Below are the code and all the weights of a small trained network. Each question names an input and a class and asks about switching units off, where a switched-off unit gives its printed mean instead of its output.

import numpy as np


def w(rows, s, z=0):
    codes = np.array(rows[::2]) - 128.0
    scale = np.full(codes.shape[1], s)
    scale[-1] = z or s
    return codes * scale


def norm(h):
    return h / np.sqrt((h * h).mean(-1, keepdims=True) + 1e-5)


def f(y):
    return y / 2 * (1 + np.tanh(0.7978845608 * (y + 0.044715 * y**3)))


def log_softmax(a):
    a = a - a.max(-1, keepdims=True)
    return a - np.log(np.exp(a).sum(-1, keepdims=True))


def net(x, mask):
    res = np.array(x, float).reshape(1, 5) / 4 @ E
    u = 0
    for l in range(2):
        y = f(norm(res) @ A[l][:, :-1].T + A[l][:, -1])
        res = res + np.where(mask[u : u + 13], y, B[l][:, -1]) @ B[l][:, :-1]
        u += 13
    return log_softmax(norm(res)[-1] @ U[:, :-1].T + U[:, -1])


A, B = {}, {}
E = w([
[180,147,219,34,42,235,120,46,112,191,163],'x0',
[31,179,113,203,17,100,111,64,63,107,191],'x1',
[124,132,129,124,132,125,113,126,130,129,130],'x2',
[172,168,248,216,144,101,130,161,168,150,187],'x3',
[183,172,181,108,132,66,131,87,65,34,60],'x4',
],0.0014)
A[0] = w([
[93,77,11,80,137,156,217,111,54,92,83,61],'0.n1',
[184,147,191,115,149,58,138,76,57,23,66,71],'0.n2',
[56,56,83,168,134,178,139,158,211,194,201,40],'0.n3',
[53,45,106,168,143,198,166,163,222,205,197,63],'0.n4',
[64,122,87,190,155,45,108,231,164,82,83,8],'0.n5',
[231,109,132,89,237,127,118,197,188,168,69,69],'0.n6',
[146,198,236,214,162,107,168,192,156,163,181,24],'0.n7',
[73,118,72,200,184,35,148,230,184,67,92,19],'0.n8',
[140,194,252,231,173,112,179,194,157,163,185,31],'0.n9',
[147,201,239,216,162,114,152,201,146,148,171,26],'0.n10',
[145,125,172,130,155,73,143,87,92,38,92,5],'0.n11',
[68,170,74,195,58,97,108,68,83,130,176,41],'0.n12',
[167,148,173,131,172,72,163,66,77,43,75,25],'0.n13',
],0.0024,0.0026)
B[0] = w([
[139,106,97,110,83,57,41,96,212,101,122,166],'0.n1',
[155,172,111,128,85,129,98,200,127,217,117,205],'0.n2',
[154,219,97,138,70,99,77,212,67,166,66,186],'0.n3',
[177,216,119,115,74,120,82,194,77,174,79,223],'0.n4',
[157,123,104,184,173,127,181,60,65,159,155,185],'0.n5',
[2,99,219,104,95,173,186,215,135,50,84,211],'0.n6',
[156,87,108,86,62,65,50,77,164,98,149,167],'0.n7',
[177,120,110,175,195,164,169,46,61,190,175,245],'0.n8',
[181,93,120,81,51,51,41,78,184,98,177,201],'0.n9',
[160,86,103,94,65,63,62,79,170,94,153,165],'0.n10',
[128,191,76,147,79,115,100,185,92,155,116,84],'0.n11',
[81,88,188,118,160,142,149,193,175,74,103,198],'0.n12',
[140,194,84,126,72,117,104,208,95,171,101,125],'0.n13',
],0.0029,0.0011)
A[1] = w([
[154,105,63,197,194,66,147,145,125,130,140,74],'1.n1',
[172,253,105,120,82,116,102,205,73,186,93,72],'1.n2',
[68,177,120,179,69,113,127,77,98,109,170,90],'1.n3',
[192,160,164,108,148,209,175,39,91,217,163,48],'1.n4',
[200,131,133,135,193,172,181,18,74,197,162,45],'1.n5',
[100,114,68,155,104,170,113,188,162,221,199,42],'1.n6',
[93,187,137,157,141,171,197,123,103,172,124,5],'1.n7',
[29,171,143,182,83,113,139,90,99,91,178,37],'1.n8',
[193,203,157,98,122,80,139,117,64,36,74,65],'1.n9',
[95,100,32,66,131,143,99,77,145,108,85,33],'1.n10',
[100,104,33,62,131,144,125,90,129,108,83,60],'1.n11',
[146,127,153,79,93,178,111,122,125,143,153,89],'1.n12',
[129,106,186,62,76,186,94,84,157,118,143,115],'1.n13',
],0.0038,0.0028)
B[1] = w([
[83,167,100,140,112,161,138,39,71,108,151,206],'1.n1',
[132,189,63,125,124,158,81,177,101,229,75,222],'1.n2',
[167,88,157,53,190,164,149,180,165,122,68,203],'1.n3',
[85,122,45,225,215,67,167,96,78,104,140,173],'1.n4',
[114,77,94,208,229,82,177,156,122,78,131,143],'1.n5',
[172,212,128,109,117,101,85,164,76,146,37,148],'1.n6',
[167,123,162,146,148,84,109,143,134,91,128,101],'1.n7',
[154,73,174,47,195,190,181,214,171,127,67,174],'1.n8',
[90,156,66,150,100,181,62,195,147,254,140,156],'1.n9',
[222,139,223,162,77,46,68,121,183,134,224,136],'1.n10',
[198,150,226,176,68,66,80,129,175,148,215,150],'1.n11',
[108,128,90,168,143,86,135,134,106,90,107,169],'1.n12',
[111,140,47,206,176,88,146,103,89,115,137,251],'1.n13',
],0.0036,0.002)
U = w([
[72,122,12,248,241,101,208,15,21,79,159,251],'0',
[152,254,65,104,51,163,32,235,77,253,38,117],'1',
[234,71,213,98,12,12,25,43,242,66,250,35],'2',
[44,29,242,6,186,244,238,217,181,38,38,48],'3',
],0.0078,0.0013)

Each question gives the input, the list of numbers given to net, and the class t.
The units are the neurons (one row each of A and B). Each row of codes is followed by its name. A weight is (code - 128) times the scale printed after its matrix; where a second scale follows, it is the last column's (A, B and U).
mask holds one flag per neuron, layer by layer. A switched-off neuron (its flag False) gives its mean, the last column of its row in B, instead of its output. The means were averaged over made-up inputs and are rounded, as every weight is.
A unit's drop is (log p(t) with every unit on - log p(t) with that unit switched off) / (log p(t) with every unit on - log p(t) with every unit switched off).
The circuit of an input: a set's keep is (log p(t) with only the set's units on - log p(t) with every unit switched off) / (log p(t) with every unit on - log p(t) with every unit switched off). Starting from the 12 units with the biggest drops (on a tie, the unit counted first), units are removed one at a time, each time the one whose removal leaves the highest keep (on an exact tie, the one counted first), for as long as the keep stays at least 0.8.
units of the circuit, in order: the units of the circuit, biggest drop first
top k neurons: the k neurons with the biggest drops, biggest first
k most important neurons of layer l: the k neurons of layer l with the biggest drops, biggest first
drop when u is switched off: that unit's drop, to one decimal
input [-2,4,7,0,-4], class 1: top 2 neurons	0.n3; 0.n4
input [-5,-1,4,6,4], class 2: units of the circuit, in order	0.n9
input [5,6,-4,-7,1], class 2: units of the circuit, in order	1.n10; 1.n11
input [0,8,-3,-1,-8], class 1: top 2 neurons	0.n3; 0.n4
input [7,8,4,-1,-3], class 3: top 3 neurons	1.n8; 1.n3; 0.n8
input [-2,-4,0,-8,7], class 2: top 4 neurons	0.n1; 1.n10; 1.n11; 0.n4
input [4,6,-3,5,2], class 3: 2 most important neurons of layer 1	1.n8; 1.n3
input [-6,8,-6,-7,7], class 3: top 2 neurons	1.n8; 0.n4
input [7,-6,-7,7,1], class 0: 2 most important neurons of layer 1	1.n13; 1.n4
input [-3,-3,-4,-5,5], class 1: top 2 neurons	0.n13; 0.n2
input [3,8,5,-3,-7], class 3: 3 most important neurons of layer 1	1.n8; 1.n3; 1.n9
input [-2,2,5,-1,-3], class 1: top 3 neurons	0.n3; 0.n4; 1.n2
input [7,8,4,-3,-2], class 3: top 4 neurons	1.n8; 1.n3; 0.n8; 0.n12
input [0,-4,5,-5,-4], class 2: units of the circuit, in order	1.n10
input [-7,8,6,-1,-2], class 3: 4 most important neurons of layer 1	1.n8; 1.n3; 1.n13; 1.n4
input [6,-3,-8,6,8], class 1: top 2 neurons	0.n8; 1.n9
input [8,0,8,-8,4], class 0: 2 most important neurons of layer 1	1.n4; 1.n13
input [2,3,-3,2,-2], class 3: 2 most important neurons of layer 0	0.n8; 0.n2
input [-5,-2,5,8,-1], class 2: drop when 0.n9 is switched off	0.2
input [8,-4,0,8,-6], class 0: units of the circuit, in order	1.n4
